arr =
1.54 -0.97 -1.00 -0.23 -2.23 3.35 -2.27 -2.22 -2.13 1.84 -0.46 -0.61 -0.68
-0.57 1.03 0.27 -1.16 -0.84 -0.14 0.01 -1.35 -2.78 0.56 0.44 -0.49 -1.29
1.99 0.86 -1.76 0.11 0.26 0.24 0.50 -1.84 0.49 -0.83 2.27 -1.04 -0.55
0.18 0.06 -1.08 -0.64 0.87 -0.87 0.89 -2.41 -1.49 -1.31 -0.77 -0.90 -0.32
1.89 2.40 2.77 -0.67 -1.09 -0.08 -0.60 3.68 3.36 2.10 -1.03 -0.03 0.99
-0.62 0.50 1.07 -1.48 0.44 -1.71 0.60 -1.62 -1.35 -1.68 -1.52 -2.14 -0.29
1.44 1.92 -1.51 2.77 1.15 -1.13 1.27 0.28 2.99 -0.20 3.30 2.96 4.00
-1.14 -0.93 0.47 -1.17 2.19 -0.54 0.93 -2.31 -1.01 -1.18 0.32 -1.46 -1.46
-2.25 -1.54 -5.14 -1.44 -2.07 -2.75 -1.90 4.52 -3.61 -2.80 -0.92 -1.72 3.93
-0.26 -3.05 1.18 1.03 0.33 3.25 -1.38 -2.08 0.14 0.91 -0.09 -0.37 -3.96
-0.46 -0.02 -1.47 0.73 1.99 -1.69 2.97 -1.53 1.19 -3.59 1.05 2.72 -0.39
2.20 1.42 -0.66 0.79 2.01 -0.08 0.60 -1.52 1.02 1.54 1.74 -0.64 -1.59
Indices start at 1.
(1, 1): 1.54
(7, 10): -0.20
(11, 11): 1.05
(1, 4): -0.23
(8, 11): 0.32
(2, 5): -0.84
(2, 11): 0.44
(10, 5): 0.33
(5, 3): 2.77
(6, 13): -0.29
(4, 10): -1.31
(1, 9): -2.13
(6, 4): -1.48
(4, 9): -1.49
(10, 8): -2.08
(8, 9): -1.01
(8, 1): -1.14
(5, 9): 3.36
(2, 6): -0.14
(3, 12): -1.04
(2, 9): -2.78
(3, 11): 2.27
(9, 2): -1.54
(3, 13): -0.55
(11, 8): -1.53
(7, 4): 2.77
(3, 9): 0.49
(4, 6): -0.87
(1, 6): 3.35
(9, 3): -5.14
(6, 8): -1.62

A =
[[ 116.49  154.69  123.61   92.62   72.01   65.48   69.03  137.28  224.06
    32.96   55.70    1.90  227.92]
 [ 165.85  251.39  121.46   68.02   84.29  139.59  131.17  123.52  -23.44
   109.16   53.87   94.46  126.03]
 [ 290.94   79.83   94.56   63.65   -4.74  173.30   59.66  125.71  127.81
    79.75  187.26 -224.39  142.47]
 [ -71.79   23.26  142.53  117.31  255.70  107.95  123.87  136.39   -3.26
   121.38  117.87  180.48  -62.21]
 [ 115.90  157.72   90.28  221.28   87.85   62.60   61.13   21.70   22.87
    86.56   50.99  152.54  233.71]
 [ -35.08 -153.71   50.23  110.06   49.93  178.29  160.75   72.47   -6.43
   116.98   52.07  246.80  112.16]
 [ 257.73  119.66   70.29  113.95  110.78   83.09   52.75  111.82   12.67
   156.01   55.83   74.41   60.38]
 [-160.64  -57.44   85.82   67.17  123.92  -27.18   72.35   70.99   22.90
    48.84   76.60  -68.84  291.81]]
Indices start at 1.
(1, 1) = 116.49
(1, 5) = 72.01
(8, 6) = -27.18
(1, 8) = 137.28
(7, 6) = 83.09
(1, 9) = 224.06
(3, 12) = -224.39
(2, 3) = 121.46
(4, 1) = -71.79
(2, 11) = 53.87
(8, 2) = -57.44
(8, 4) = 67.17
(5, 4) = 221.28
(3, 9) = 127.81
(1, 2) = 154.69
(4, 8) = 136.39
(2, 4) = 68.02
(6, 5) = 49.93
(4, 7) = 123.87
(6, 4) = 110.06
(5, 6) = 62.60
(8, 10) = 48.84
(1, 6) = 65.48
(5, 11) = 50.99
(5, 8) = 21.70
(3, 1) = 290.94
(5, 1) = 115.90
(6, 7) = 160.75
(5, 3) = 90.28
(6, 11) = 52.07
(1, 7) = 69.03
(5, 12) = 152.54
(7, 3) = 70.29

data = [[5, 6, 3, 6, 7, 2], [4, 4, 6, 6, 2, 4], [3, 3, 4, 7, 2, 7], [5, 2, 3, 5, 2, 6], [2, 4, 2, 3, 7, 3], [3, 4, 7, 7, 4, 7], [7, 6, 4, 5, 7, 7], [2, 6, 5, 6, 2, 4], [3, 2, 3, 6, 4, 6], [7, 2, 4, 4, 5, 2]]
Rows and columns are counted from 1.
(1, 1) -> 5
(5, 6) -> 3
(5, 5) -> 7
(1, 5) -> 7
(4, 2) -> 2
(1, 2) -> 6
(8, 2) -> 6
(1, 6) -> 2
(4, 3) -> 3
(10, 5) -> 5
(9, 5) -> 4
(6, 1) -> 3
(6, 3) -> 7
(9, 4) -> 6
(8, 1) -> 2
(6, 4) -> 7
(9, 6) -> 6
(7, 1) -> 7
(1, 4) -> 6
(6, 6) -> 7
(2, 3) -> 6
(7, 2) -> 6
(1, 3) -> 3
(4, 6) -> 6
(3, 5) -> 2
(10, 3) -> 4
(4, 5) -> 2

X =
[[485 575 737 640]
 [489 568 351 756]
 [467 672 391 597]
 [ 90 581 469 724]
 [481 638 375 452]
 [644 848 294 743]]
Rows and columns are counted from 1.
(1, 1): 485
(3, 2): 672
(1, 2): 575
(3, 3): 391
(6, 1): 644
(2, 1): 489
(2, 2): 568
(3, 4): 597
(5, 4): 452

a =
-0.58 2.86 -5.73 -1.06 -0.01
1.18 2.24 -4.93 -0.87 0.66
0.97 2.40 -5.30 -0.82 0.54
Rows and columns are counted from 1.
(1, 1): -0.58
(1, 5): -0.01
(3, 2): 2.40
(2, 2): 2.24
(2, 3): -4.93
(1, 3): -5.73
(1, 2): 2.86
(1, 4): -1.06

m =
-4.57 -5.11 -2.99 -0.72 0.31 -0.30 -0.33 2.93 -1.44 0.67 -2.33
4.08 -2.71 -2.37 -4.48 3.96 3.52 3.37 -0.55 0.73 -0.87 0.41
4.26 -0.73 -0.84 -3.17 0.98 -1.86 -2.03 -2.51 -1.99 2.09 -2.38
-4.16 0.87 -2.13 0.67 -1.80 -1.26 -1.36 -1.01 -5.05 -1.38 -6.16
-1.54 -5.53 -1.95 0.51 -1.85 -1.79 -1.91 2.91 3.74 1.39 3.94
Rows and columns are counted from 1.
row 1 col 1 -> -4.57
row 3 col 4 -> -3.17
row 3 col 8 -> -2.51
row 5 col 9 -> 3.74
row 3 col 5 -> 0.98
row 4 col 11 -> -6.16
row 2 col 7 -> 3.37
row 4 col 9 -> -5.05
row 2 col 3 -> -2.37
row 4 col 7 -> -1.36
row 5 col 3 -> -1.95
row 5 col 10 -> 1.39
row 2 col 2 -> -2.71
row 1 col 7 -> -0.33
row 2 col 9 -> 0.73
row 5 col 11 -> 3.94
row 1 col 4 -> -0.72
row 1 col 2 -> -5.11
row 2 col 4 -> -4.48
row 4 col 4 -> 0.67
row 3 col 10 -> 2.09
row 1 col 8 -> 2.93
row 1 col 10 -> 0.67
row 4 col 5 -> -1.80
row 5 col 8 -> 2.91
row 5 col 7 -> -1.91
row 2 col 6 -> 3.52
row 1 col 11 -> -2.33
row 3 col 7 -> -2.03
row 4 col 3 -> -2.13
row 4 col 1 -> -4.16

x =
-2.07 1.34 1.06 0.94 1.25 2.05 -2.63 -4.38 -4.38 -0.34 0.70 1.12 0.95 -1.30 3.40
1.03 0.23 -0.77 -4.87 0.31 -2.31 1.87 -0.94 -0.98 2.54 0.05 3.43 -0.43 -5.77 -3.21
4.69 -0.19 -0.60 1.40 0.39 -0.84 -2.12 -0.77 -1.83 -1.15 -1.85 0.18 -1.03 2.60 0.87
6.31 1.46 -1.05 2.63 0.90 1.47 -2.05 -2.70 -2.31 -2.47 -3.36 0.87 -4.03 -1.95 -3.14
-2.20 1.50 -4.11 -2.32 0.59 3.41 -3.45 -2.72 -2.69 3.65 2.35 0.70 2.71 1.61 -0.67
1.89 -1.90 3.34 1.61 -1.95 -1.78 -0.75 -0.28 -0.88 -3.21 -1.01 4.06 -0.66 -4.53 -2.14
Rows and columns are counted from 1.
(1, 1)	-2.07
(2, 11)	0.05
(4, 4)	2.63
(6, 15)	-2.14
(6, 12)	4.06
(6, 9)	-0.88
(4, 6)	1.47
(2, 9)	-0.98
(1, 9)	-4.38
(2, 15)	-3.21
(3, 15)	0.87
(3, 12)	0.18
(6, 11)	-1.01
(4, 15)	-3.14
(1, 14)	-1.30
(1, 15)	3.40
(2, 1)	1.03
(5, 6)	3.41
(5, 11)	2.35
(5, 7)	-3.45
(6, 4)	1.61
(1, 2)	1.34
(2, 8)	-0.94
(5, 8)	-2.72
(6, 2)	-1.90
(4, 2)	1.46
(3, 9)	-1.83
(5, 1)	-2.20
(2, 14)	-5.77
(3, 14)	2.60
(1, 3)	1.06
(2, 7)	1.87
(6, 3)	3.34
(6, 13)	-0.66
